Each row has a name. Each question is about the rows just above it.

Columns, left to right: T K U E M V
z49: [151 118 117 129 191 172]
z159: [ 98 116 129 118 117 124]
z623: [151 118  87 128 146 124]
z249: [151 118 123 128 191 172]
Shared by z159 and z249: -> [118]
The row with [151 118 123 128 191 172] is -> z249
Which column holds [118 128] top down? -> E
Which row holds [ 98 116 129 118 117 124]? -> z159
Which value is in both z249 and z159? -> [118]
Which column holds this, read top down? [191 117] -> M
[151 118  87 128 146 124] is in which row? -> z623

Columns, left to right: W F G J Y H Q P R
z510: [126 150 143 108 107 121 125 138 162]
z524: [131 117  92 189 118 142 126  96  99]
z820: [158 118 120 142 133  92 139 136 103]
z632: [130 135 131 139 130 121 120 133 143]
z836: [130 135 131 139 137 152 129 143 129]
Which value is in both z510 and z524? -> [126]
Where do [131 117  92 189 118 142 126  96  99] appear? -> z524
Which column holds [130 137] top down? -> Y
Which column holds this, read top down? [162  99] -> R
[120 131 131] is in which column, read top down? -> G

Columns, left to right: A B L S C X
z973: [124  71 122 124 132 122]
z255: [126  76 128 120 102 129]
z428: [125 138 116 149 133 119]
z269: [129 120 125 120 137 127]
z298: [119 100 133 135 115 136]
z305: [129 119 125 120 137 143]
z694: [137 136 120 126 139  83]
[124 120] is in which column, read top down? -> S
Which value is in both z298 and z305? -> [119]
Whose row is [119 100 133 135 115 136]? -> z298
Shared by z298 and z694: -> [136]
The row with [124  71 122 124 132 122] is -> z973

Columns, left to right: vaza bude suku bev zuram ton gade volup
z377: [176 139 169 164 155 115 130 139]
z22: [190 139 177 152 166 170 128 152]
z993: [190 140 177 152 181 134 130 143]
z899: [190 140 177 139 180 132 130 142]
z390: [180 139 172 163 162 117 129 139]
z30: [176 139 169 164 154 114 128 140]
z61: [190 140 177 152 166 138 128 152]
Which column holds this, read top down? [140 140 139 139 140] -> bude
Which value is in both z993 and z30? -> [140]

Columns, left to right: tes Tuk koz tidov deno vumi
z915: [117 119 120 133  94 141]
z989: [103 127 131  94 151 142]
z376: [121 135 138 109 116 128]
z733: [136 138 123 149 113 124]
z294: [146 117 124 176 128 132]
z76: [121 107 130 112 148 121]
z757: [136 119 128 124 150 113]
z202: [135 140 122 125 126 129]
z641: [119 142 129 103 121 102]
z434: [120 155 123 127 129 127]
z906: [145 114 142  86 141 123]
Which column holds this, read top down? [135 138 117 107] -> Tuk
Which column holds [142 155] top down? -> Tuk
Which column holds this, read top down? [151 116 113 128] -> deno
The one value in z376 and z641: -> [121]
Which value is in both z376 and z76? -> [121]
Shared by z915 and z757: -> [119]
[146 121 136 135 119 120] is in which column, read top down? -> tes

Columns, left to right: Ger Fom fasuk murik
z64: [147 123 135 107]
z130: [114 179 130 124]
z875: [ 90 107 142 106]
Which column holds this, read top down? [107 124] -> murik
Which column holds [124 106] top down? -> murik
Whose row is [ 90 107 142 106]? -> z875
Which column holds this, read top down? [147 114] -> Ger
Shared by z875 and z64: -> [107]
Shared by z64 and z875: -> [107]

Columns, left to right: zet Tel soza Nili fefa
z691: [128 173 100  85 151]
z673: [126 173 128  89 118]
z795: [128 145 100  85 127]
Which column holds this, read top down? [128 100] -> soza
Which column holds this, read top down? [151 118] -> fefa
Shared by z795 and z673: -> [128]
Which column holds this, read top down? [118 127] -> fefa
[173 173] is in which column, read top down? -> Tel
[89 85] is in which column, read top down? -> Nili

Columns, left to right: zogu kana des Guvas
z91: [ 93 136 131 152]
z542: [129  92 131 152]
z163: [129 136  93 152]
z544: [159 161  92 116]
Whose row is [129  92 131 152]? -> z542
The one value in z544 and z542: -> [92]

Columns, left to right: Ruged zasi ril Samaf bavel
z262: [136 104 145 126 165]
z715: [107 140 149 114 114]
z819: [144  78 154 125 103]
z55: [145 139 137 132 137]
z450: [184 107  93 139 122]
Which value is in both z715 and z450? -> [107]
Shared by z55 and z450: -> [139]

Columns, left to right: deza Simi kugas gok
z567: [108 128 129 144]
z602: [136 161 140 128]
z785: [136 141 140 144]
z716: [136 141 140 143]
z318: [150 150 138 127]
Which column holds [141 141 150] top down? -> Simi
Which value is in both z602 and z567? -> [128]
Which value is in both z567 and z602? -> [128]

Columns, left to right: Rafak noz lomuv Zoto Gid banov
z817: [ 81 134  81  94 169 109]
z538: [ 82 142 139  90 192 106]
z110: [ 95 144 140  94 182 106]
z625: [122 142 139  94 178 106]
z894: [186 134 136  94 169 109]
Which column holds this, read top down? [ 81  82  95 122] -> Rafak
The one value in z110 and z538: -> [106]
Which column holds [94 90 94 94] top down? -> Zoto
Whose row is [ 82 142 139  90 192 106]? -> z538
[94 90 94] is in which column, read top down? -> Zoto

Columns, left to right: Rom bupo poz los vufo vafa
z448: [118 112  83 175  62 122]
z364: [102  82  86 161 143 129]
z4: [129 152 168 143  87 113]
z338: [102  82  82 161  82 129]
Which column holds [129 113] top down? -> vafa
Which column holds this, read top down? [ 83  86 168] -> poz
The one value in z338 and z4: -> [129]
The one value in z4 and z338: -> [129]
Whose row is [118 112  83 175  62 122]? -> z448

Columns, left to right: Fov regop sofet Dek kita Gep kevu nim
z422: [130 128 124 127 127 129 131 128]
z226: [104 151 130 132 135 110 127 150]
z455: [108 147 107 168 134 113 131 146]
z141: [133 130 113 124 126 130 141 127]
z357: [113 143 112 159 132 117 127 142]
z449: [156 124 136 133 107 129 129 127]
Shared by z455 and z449: -> [107]
Shared by z422 and z357: -> [127]
Which column holds [127 131 141] top down? -> kevu
[128 150 146 127 142] is in which column, read top down? -> nim

Columns, left to right: Sobu pinev fasit Dor bebus sufeg
z411: [113  94 140 127 124 154]
z653: [ 93 112 157 115 138 164]
z529: [116 174 150 108 140 125]
z901: [107 108 187 163 157 119]
z633: [ 85 142 159 104 143 165]
z405: [135 176  78 118 153  77]
z866: [161 117 107 128  85 118]
z784: [145 117 103 111 109 152]
z846: [120  77 115  88 115  78]
z109: [ 77  63 169 169 134 145]
z826: [124 169 120  78 118 171]
z247: [162 132 109 123 127 106]
The one value in z633 and z866: -> [85]
Shared by z247 and z411: -> [127]
The one value in z846 and z109: -> [77]

Columns, left to right: Pes dizu nesa poni bet rut tinif
z832: [128 135  75 133 135 125 150]
z273: [129 121 110 115 156 139 129]
z468: [131 131 137 100 139 128 122]
z69: [128 134 128 127 113 129 129]
z604: [119 131 132 121 142 128 127]
z913: [124 132 149 134 133 137 133]
z238: [121 120 119 134 121 125 126]
z349: [140 125 124 127 133 131 121]
z53: [127 128 139 132 171 133 132]
z51: [137 130 116 121 150 125 115]
z881: [125 121 125 128 104 130 124]
z594: [123 125 128 133  84 130 115]
[132 149 119 124 139 116] is in which column, read top down? -> nesa
Shared by z604 and z273: -> [121]
Which column holds [124 139] top down? -> nesa
Which column holds this, read top down? [150 104] -> bet
Shared by z604 and z832: -> [128]

Columns, left to right: Tivur bimaf ramek Kizi pon
z518: [ 66 152  68  79  93]
z860: [ 66  66  68 146 157]
z938: [135  67  79 142 110]
The one value in z518 and z938: -> [79]
Which column holds [146 142] top down? -> Kizi
Which column holds [ 93 157] top down? -> pon
Which column holds [157 110] top down? -> pon
The one value in z938 and z518: -> [79]
The row with [ 66  66  68 146 157] is -> z860

Columns, left to right: Zafa puv debe fol Tevaz bopef
z62: [141 143 182  94 184  86]
z293: [129 120 133 130 122 124]
z849: [125 123 168 115 156  94]
z446: [123 133 184 121 132 122]
z181: [122 126 160 110 151 101]
z274: [131 122 104 134 100 144]
z617: [137 112 115 141 102 141]
The one value in z617 and z849: -> [115]
Which column holds this, read top down? [156 132 151] -> Tevaz
Which column holds this, read top down? [182 133 168 184 160] -> debe
Which value is in both z617 and z62? -> [141]
Which column holds [122 112] top down? -> puv
Which value is in both z62 and z446? -> [184]
[133 168 184] is in which column, read top down? -> debe

Columns, left to right: Fusad tuf Dob Lon Lus meb sapov
z798: [128 117  95 135  70  87 149]
z912: [ 96 131 103 109 140 121 119]
z895: [135 127 143 114 126 118 130]
z65: [107 106 157 136 120 111 126]
z533: [130 146  99 118 142 136  96]
z92: [148 147 122 153 106 149 128]
Which column holds this, read top down? [131 127 106 146 147] -> tuf
Shared by z533 and z912: -> [96]
Shared by z92 and z65: -> [106]

Columns, left to right: Lugu Tig kegu sunu kigav kodo
z96: [122  78 134 136 147 168]
z951: [111 117  98 172 127 132]
z940: [127 160 149 179  73 158]
z502: [114 140 140 188  87 167]
[127  73  87] is in which column, read top down? -> kigav
The one value in z940 and z951: -> [127]
Which column holds this, read top down? [111 127] -> Lugu

Columns, left to right: ziged tozef Vever Koma kogen Vivuk vof Gase
z522: [109  99 108 139 162 129 135 162]
z169: [109  99 108 139 162 129 135 159]
z154: [ 91 121  93 115 114 126 130 101]
z363: [114 128 121 109 126 108 131 138]
z297: [122 140  99 117  69 133 127 112]
z838: [ 82 118 102 121 124 125 141 162]
z282: [ 91 121  93 115 114 126 134 154]
[139 115 109] is in which column, read top down? -> Koma
[118 121] is in which column, read top down? -> tozef
Whose row is [ 91 121  93 115 114 126 134 154]? -> z282
[126 108 133 125 126] is in which column, read top down? -> Vivuk

Columns, left to right: nofat seb fuv pegav vod sim
z317: [132 133 128 130 108 102]
z962: [128 160 128 147 155 142]
z879: [ 87 107 143 126  88  84]
z493: [ 78 107 149 128  91  85]
z512: [144 126 121 114 132 124]
z358: [111 121 138 133 125 134]
z651: [157 136 143 129 145 147]
z327: [127 119 122 113 130 139]
z794: [136 128 144 134 127 129]
[138 143] is in which column, read top down? -> fuv
Shared by z327 and z794: -> [127]
Shared by z317 and z962: -> [128]
The one value in z512 and z317: -> [132]
Which value is in both z512 and z794? -> [144]
Shared by z493 and z962: -> [128]

Columns, left to right: Vur Vude Gezug Gasos fozek
z575: [133 111 107 141 124]
z279: [162 147 153  91 178]
z618: [119 111 127 153 104]
z444: [133 132 138 141 124]
z223: [108 117 114 138 114]
z835: [176 118 161 104 171]
z134: [ 97 108 131 137 117]
z772: [110 122 121 130 131]
z968: [110 105 121 159 111]
z296: [ 97 118 112 137 111]
z570: [170 104 152 111 159]
The one value in z296 and z968: -> [111]
Which column holds this, read top down? [171 117 131 111 111 159] -> fozek
Whose row is [ 97 108 131 137 117]? -> z134
Where do [110 105 121 159 111] appear? -> z968

Columns, left to right: Vero Zibag kar vir Suvuf Pozi Nuz Sab
z441: [136 125 121 141 136 129 111  76]
z328: [135 120 129 134 109 132 138 132]
z599: [114 131 134 124 119 126 137 129]
z311: [137 132 121 128 134 115 136 126]
z79: [134 116 133 138 134 122 129 112]
z257: [114 131 124 135 119 136 137 129]
z72: [135 127 121 137 123 126 142 139]
z23: [135 128 120 139 116 125 142 139]
z701: [117 136 133 130 114 134 117  88]
The one value in z701 and z441: -> [136]
Which value is in both z79 and z23? -> [116]
Which value is in both z79 and z441? -> [129]
[135 114 137 134] is in which column, read top down? -> Vero
Which column holds this, read top down? [137 139 130] -> vir

Columns, left to right: fupu boto Kodaz fon diloz Gipi voso beb tuda
z959: [146 127  88 120 120 110 140  97 185]
z530: [129 126 123 125 125 128 126 128 128]
z38: [118 128 129 132 128 135 139 131 130]
z41: [128 127 126 126 121 125 131 125 129]
z710: [130 128 123 127 127 126 129 124 135]
z900: [111 128 129 134 128 140 147 133 132]
z834: [123 132 129 132 133 126 128 133 127]
z893: [128 128 128 128 129 128 128 128 127]
z245: [128 128 128 128 128 128 128 128 128]
z234: [135 123 126 129 120 130 128 121 130]
z974: [123 128 140 130 130 133 124 137 111]
z113: [128 128 127 127 127 128 128 128 128]
Which column holds [ 88 123] top down? -> Kodaz
Which value is in both z245 and z710? -> [128]

Columns, left to right: Tigo mozo Sina Kod Lole turir
z851: [146 146  92 132 150 144]
z284: [163  96 145  91 122 121]
z57: [123  96 104 147 122 121]
z90: [127 146 176 132 150  92]
Which column holds [122 150] top down? -> Lole
Which row holds [146 146  92 132 150 144]? -> z851
[163  96 145  91 122 121] is in which row? -> z284

